Below are the code and all the weights of a small trained network. Each question names an input and a class and asks about switching units off, where a switched-off unit gives its printed mean instead of its output.

import numpy as np


def w(rows, s, z=0):
    codes = np.array(rows[::2]) - 128.0
    scale = np.full(codes.shape[1], s)
    scale[-1] = z or s
    return codes * scale


def f(y):
    return np.maximum(y, 0)


def log_softmax(a):
    a = a - a.max(-1, keepdims=True)
    return a - np.log(np.exp(a).sum(-1, keepdims=True))


def net(x, mask):
    res = np.array(x, float).reshape(1, 8) / 4 @ E
    y = f(res @ A[0][:, :-1].T + A[0][:, -1])
    res = res + np.where(mask, y, B[0][:, -1]) @ B[0][:, :-1]
    return log_softmax(res[-1] @ U[:, :-1].T + U[:, -1])


A, B = {}, {}
E = w([
[130,134,133,126,126,134,124,134,114,130],'x0',
[126,106,145,171,152,249,128,91,102,34],'x1',
[118,69,66,48,94,170,55,98,121,155],'x2',
[136,128,113,129,144,137,133,135,146,135],'x3',
[112,129,124,121,108,115,136,121,121,109],'x4',
[118,132,112,121,126,127,139,129,136,118],'x5',
[139,171,76,130,187,108,145,48,77,147],'x6',
[130,128,105,126,135,130,135,140,133,122],'x7',
],0.017)
A[0] = w([
[106,91,128,150,126,208,112,121,126,78,14],'neuron 0',
[148,198,103,128,105,41,141,152,125,200,48],'neuron 1',
[125,107,161,98,63,116,111,175,172,183,169],'neuron 2',
[113,121,124,59,94,134,95,174,141,160,134],'neuron 3',
[122,147,90,97,179,107,152,32,69,185,138],'neuron 4',
[165,174,159,178,121,95,166,155,152,102,192],'neuron 5',
[79,192,205,209,154,82,205,221,160,128,43],'neuron 6',
[177,181,107,114,107,71,144,126,122,158,204],'neuron 7',
[117,77,105,58,141,167,76,84,105,141,36],'neuron 8',
[175,209,157,254,185,147,228,55,80,71,136],'neuron 9',
[125,69,184,129,97,153,151,213,162,106,201],'neuron 10',
[176,127,126,142,108,145,96,177,150,178,162],'neuron 11',
[159,170,126,80,111,32,157,139,149,210,127],'neuron 12',
[151,105,192,166,67,160,113,219,203,58,11],'neuron 13',
[70,122,123,122,126,97,137,151,134,198,166],'neuron 14',
[122,188,187,159,158,96,170,167,150,105,202],'neuron 15',
[156,77,68,141,149,100,120,148,100,160,91],'neuron 16',
[112,107,110,146,64,104,101,131,149,194,156],'neuron 17',
],0.0095,0.012)
B[0] = w([
[217,175,70,120,28,124,49,29,81,173,180],'neuron 0',
[188,125,143,165,149,215,176,103,94,30,189],'neuron 1',
[98,111,157,164,141,81,169,190,161,120,202],'neuron 2',
[58,124,153,118,96,45,143,144,187,134,185],'neuron 3',
[193,131,48,194,83,203,138,93,93,123,205],'neuron 4',
[178,110,128,143,164,191,127,100,85,84,197],'neuron 5',
[157,150,56,55,67,108,2,36,169,202,204],'neuron 6',
[96,158,96,93,86,61,72,105,153,145,198],'neuron 7',
[152,119,153,144,146,209,123,115,67,112,182],'neuron 8',
[56,127,227,74,223,42,191,217,182,133,252],'neuron 9',
[179,220,71,98,49,120,32,48,147,190,217],'neuron 10',
[87,140,135,95,153,124,175,138,162,122,170],'neuron 11',
[210,93,107,144,139,205,154,73,59,162,218],'neuron 12',
[167,67,190,152,117,161,181,110,41,50,185],'neuron 13',
[71,142,103,83,113,97,80,164,163,140,183],'neuron 14',
[179,111,166,207,109,221,159,56,75,65,209],'neuron 15',
[116,141,86,169,132,107,109,123,173,123,147],'neuron 16',
[76,142,152,136,107,84,167,152,169,143,183],'neuron 17',
],0.0085,0.021)
U = w([
[147,174,81,140,87,97,36,83,131,217,8],'0',
[160,109,142,200,143,208,178,102,93,57,166],'1',
[21,149,166,136,167,16,173,248,167,142,253],'2',
],0.012,0.0024)

Each question gives the input, the list of numbers given to net, and the class t.
The units are the neurons (one row each of A and B). Each row of codes is followed by its name. A weight is (code - 128) times the scale printed after its matrix; where a second scale follows, it is the last column's (A, B and U).
mask holds one flag per neuron, in row order. A switched-off neuron (its flag False) gives its mean, the last column of its row in B, instead of its output. The means were averaged over made-up inputs and are rounded, as every weight is.
A unit's drop is (log p(t) with every unit on - log p(t) with that unit switched off) / (log p(t) with every unit on - log p(t) with every unit switched off).
The circuit of an input: a set's keep is (log p(t) with only the set's units on - log p(t) with every unit switched off) / (log p(t) with every unit on - log p(t) with every unit switched off). Starting from the 12 units with the biggest drops (on a tie, the unit counted first), units are removed one at a time, each time the one whose removal leaves the highest keep (on an exact tie, the one counted first), for as long as the keep stays at least 0.8.
circuit, biggest first: the units of the circuit, biggest drop first
k most important neurons: the k neurons with the biggest drops, biggest first
drop when u is switched off: that unit's drop, to one decimal
input [-7,-3,-6,8,-4,0,-8,4], class 0: circuit, biggest first : neuron 6
input [0,5,7,1,-3,-2,-1,0], class 0: 4 most important neurons : neuron 0; neuron 15; neuron 1; neuron 13
input [-5,-6,1,-5,1,1,-5,4], class 2: 2 most important neurons : neuron 2; neuron 0
input [6,4,1,2,1,6,-8,-6], class 0: 3 most important neurons : neuron 10; neuron 0; neuron 1
input [0,-5,-5,-5,2,-8,1,8], class 1: 2 most important neurons : neuron 1; neuron 15
input [8,-6,1,8,6,5,-7,-3], class 2: 2 most important neurons : neuron 2; neuron 3
input [0,-3,-5,-1,-6,5,2,8], class 1: 2 most important neurons : neuron 15; neuron 10
input [7,2,1,-4,3,-7,-3,-8], class 0: 4 most important neurons : neuron 9; neuron 1; neuron 10; neuron 15
input [-4,5,1,4,-4,-5,-6,-2], class 0: 2 most important neurons : neuron 10; neuron 0
input [2,-6,-6,-5,-3,-4,3,-1], class 1: 3 most important neurons : neuron 1; neuron 15; neuron 10
input [4,4,8,7,3,8,4,-3], class 1: 4 most important neurons : neuron 10; neuron 6; neuron 8; neuron 7
input [4,-4,-7,-3,7,0,-4,5], class 0: 2 most important neurons : neuron 6; neuron 10
input [-6,7,3,-5,-4,6,-7,-2], class 0: 2 most important neurons : neuron 10; neuron 0
input [3,7,-4,2,4,-3,1,-1], class 2: circuit, biggest first : neuron 9
input [3,7,-4,-5,1,7,4,-7], class 2: drop when neuron 9 is switched off : 1.2
input [0,8,-8,5,4,7,3,5], class 2: drop when neuron 9 is switched off : 1.9
input [-5,3,7,5,3,4,-8,5], class 0: drop when neuron 10 is switched off : 2.8
